Here is a tiny trained network, its code and every weight. The questions are about switching its units off for an input and a target symbol, where a switched-off unit gives its printed mean instead of its output.

import numpy as np


def w(rows, s, z=0):
    codes = np.array(rows[::2]) - 128.0
    scale = np.full(codes.shape[1], s)
    scale[-1] = z or s
    return codes * scale


def norm(h):
    return h / np.sqrt((h * h).mean(-1, keepdims=True) + 1e-5)


def f(y):
    return np.maximum(y, 0)


def softmax(a):
    e = np.exp(a - a.max(-1, keepdims=True))
    return e / e.sum(-1, keepdims=True)


def log_softmax(a):
    a = a - a.max(-1, keepdims=True)
    return a - np.log(np.exp(a).sum(-1, keepdims=True))


def net(x, mask):
    ids = ['ΓΘΛΨΩβδεζημπστφ'.index(c) for c in x.split()]
    T = len(ids)
    res = E[ids] + P[:T]
    u = 0
    for l in range(2):
        q, k, v = (norm(res) @ M[l].T for M in (Q, K, V))
        z = softmax(np.where(np.tri(T) > 0, q @ k.T / 2**0.5, -1e9)) @ v
        res = res + np.where(mask[u], z, O[l][:, -1]) @ O[l][:, :-1]
        u += 1
        y = f(norm(res) @ A[l][:, :-1].T + A[l][:, -1])
        res = res + np.where(mask[u : u + 4], y, B[l][:, -1]) @ B[l][:, :-1]
        u += 4
    return log_softmax(norm(res)[-1] @ U[:, :-1].T + U[:, -1])


Q, K, V, O, A, B = {}, {}, {}, {}, {}, {}
E = w([
[116,20,43,249],'Γ',
[162,71,109,47],'Θ',
[195,56,140,115],'Λ',
[178,144,171,157],'Ψ',
[160,57,105,54],'Ω',
[89,230,202,122],'β',
[189,70,125,157],'δ',
[143,141,148,81],'ε',
[190,109,157,106],'ζ',
[116,122,115,212],'η',
[124,108,87,72],'μ',
[106,152,153,198],'π',
[146,131,145,67],'σ',
[160,66,110,63],'τ',
[174,109,146,105],'φ',
],0.013)
P = w([
[163,45,176,49],'0',
[254,154,61,120],'1',
[131,45,181,58],'2',
[207,224,34,65],'3',
[116,54,175,62],'4',
[207,231,52,125],'5',
[104,66,169,71],'6',
[176,243,49,133],'7',
[68,81,156,74],'8',
[138,248,72,167],'9',
[61,64,188,102],'10',
],0.0088)
Q[0] = w([
[180,199,183,81],'L0H1',
[165,169,4,160],'L0H1',
],0.015)
K[0] = w([
[186,246,155,95],'L0H1',
[217,199,14,171],'L0H1',
],0.013)
V[0] = w([
[165,181,3,176],'L0H1',
[219,113,131,11],'L0H1',
],0.0074)
O[0] = w([
[145,149,97,246,90],'L0H1',
[129,155,93,96,254],'L0H1',
],0.011,0.0047)
A[0] = w([
[98,230,202,117,141],'L0N1',
[253,183,148,142,2],'L0N2',
[107,183,118,76,32],'L0N3',
[31,79,162,146,150],'L0N4',
],0.016,0.003)
B[0] = w([
[24,99,97,140,218],'L0N1',
[115,123,5,78,254],'L0N2',
[206,74,149,180,209],'L0N3',
[149,168,207,120,190],'L0N4',
],0.016,0.0062)
Q[1] = w([
[145,28,125,99],'L1H1',
[117,253,12,227],'L1H1',
],0.017)
K[1] = w([
[68,141,100,216],'L1H1',
[248,8,59,12],'L1H1',
],0.012)
V[1] = w([
[219,254,140,94],'L1H1',
[166,125,171,217],'L1H1',
],0.016)
O[1] = w([
[255,207,124,95,33],'L1H1',
[200,106,240,187,2],'L1H1',
],0.01,0.0068)
A[1] = w([
[116,93,203,165,254],'L1N1',
[87,174,27,149,243],'L1N2',
[118,142,191,52,32],'L1N3',
[225,118,3,195,54],'L1N4',
],0.02,0.0016)
B[1] = w([
[181,82,65,64,177],'L1N1',
[170,157,169,216,251],'L1N2',
[101,172,161,223,178],'L1N3',
[129,92,28,248,227],'L1N4',
],0.018,0.016)
U = w([
[208,26,128,98,157],'Γ',
[140,138,82,78,67],'Θ',
[88,166,91,95,18],'Λ',
[66,207,142,202,53],'Ψ',
[126,130,57,61,26],'Ω',
[2,54,122,120,146],'β',
[101,163,96,206,191],'δ',
[71,192,127,102,76],'ε',
[153,176,130,105,113],'ζ',
[196,147,227,161,151],'η',
[162,118,21,186,255],'μ',
[76,138,242,184,122],'π',
[102,180,125,94,135],'σ',
[130,141,70,68,87],'τ',
[145,180,132,90,153],'φ',
],0.014,0.0024)

Each question gives the input, a string of symbols that net reads in full, and the target symbol t.
The units are the heads (2 rows each of Q, K, V and O) and the neurons (one row each of A and B). Each row of codes is followed by its name. A weight is (code - 128) times the scale printed after its matrix; where a second scale follows, it is the last column's (O, A, B and U).
mask holds one flag per unit, layer by layer, with each layer's heads first. A switched-off unit (its flag False) gives its mean, the last column of its rows in O or B, instead of its output. The means were averaged over made-up inputs and are rounded, as every weight is.
A unit's drop is (log p(t) with every unit on - log p(t) with that unit switched off) / (log p(t) with every unit on - log p(t) with every unit switched off).
The circuit of an input: a set's keep is (log p(t) with only the set's units on - log p(t) with every unit switched off) / (log p(t) with every unit on - log p(t) with every unit switched off). Starting from all 10 units, units are removed one at a time, each time the one whose removal leaves the highest keep (on an exact tie, the one counted first), for as long as the keep stays at least 0.8.
circuit, biggest first: the units of the circuit, biggest drop first
unit that matters most: the unit with the biggest drop
top k neurons in layer l: the k neurons of layer l with the biggest drops, biggest first
input β μ ε β ε, target β: circuit, biggest first : L0N1; L1H1; L1N4
input β σ β ε μ Γ Ψ μ μ Ω σ, target Γ: circuit, biggest first : L1H1; L1N1; L0H1; L0N2
input β β Θ ε δ δ μ η ε π Ω, target π: unit that matters most : L1N3
input Θ η φ, target η: circuit, biggest first : L1H1; L1N4; L0H1
input β π μ ζ ζ μ Ω, target π: top 2 neurons in layer 0 : L0N3; L0N2
input β μ σ, target β: circuit, biggest first : L1H1; L0N1; L1N4
input η Λ η β μ ζ ζ, target β: circuit, biggest first : L0H1; L0N1; L1H1; L1N4
input Ω ε φ η ζ, target η: circuit, biggest first : L0H1; L1H1; L1N4
input ε σ π σ μ Γ μ, target Γ: top 3 neurons in layer 1 : L1N1; L1N2; L1N4
input τ τ Θ Ω μ Ψ β β Θ, target β: circuit, biggest first : L0N1; L1N4; L1H1
input φ μ τ β Ω Ω τ Γ φ, target Γ: circuit, biggest first : L1H1; L0N2; L1N1; L1N4
input ε π φ, target π: top 3 neurons in layer 1 : L1N3; L1N4; L1N1
input β Θ Θ β Γ Ψ ε μ Ω Ψ δ, target Γ: circuit, biggest first : L0N2; L0N4; L1N1; L1N4
input Ψ ε π Ψ Γ φ Γ μ Γ Θ π, target π: unit that matters most : L0N4
input π σ Γ β ε Γ Θ, target Γ: top 2 neurons in layer 1 : L1N1; L1N2
input μ π Θ σ π μ Γ μ φ Γ Ω, target Γ: top 3 neurons in layer 1 : L1N1; L1N2; L1N4
input μ β μ Γ β β Γ ζ Γ μ ε, target Γ: circuit, biggest first : L1H1; L0N2; L1N1; L0H1
input τ δ Λ η Λ φ π Γ Ψ Γ ε, target Γ: top 2 neurons in layer 0 : L0N2; L0N3
input τ η δ, target η: top 3 neurons in layer 0 : L0N1; L0N3; L0N2
input Γ Ω φ β ε β ε Ψ ε Γ Ψ, target Γ: top 2 neurons in layer 1 : L1N1; L1N2
input β ε Γ Λ φ Γ ζ Ω η Ψ μ, target η: circuit, biggest first : L0N4; L1H1; L1N4
input ε π ζ Ω τ, target π: top 2 neurons in layer 1 : L1N3; L1N1
input Ω β Γ τ τ Γ φ Ψ ε μ τ, target Γ: top 2 neurons in layer 0 : L0N2; L0N1
input Γ τ β Λ Γ Ψ δ, target Γ: unit that matters most : L1H1
input η μ Ω Ψ Ω, target η: circuit, biggest first : L0N2; L0N1; L1N4
input β Ψ σ Γ π φ μ, target π: top 2 neurons in layer 0 : L0N4; L0N1
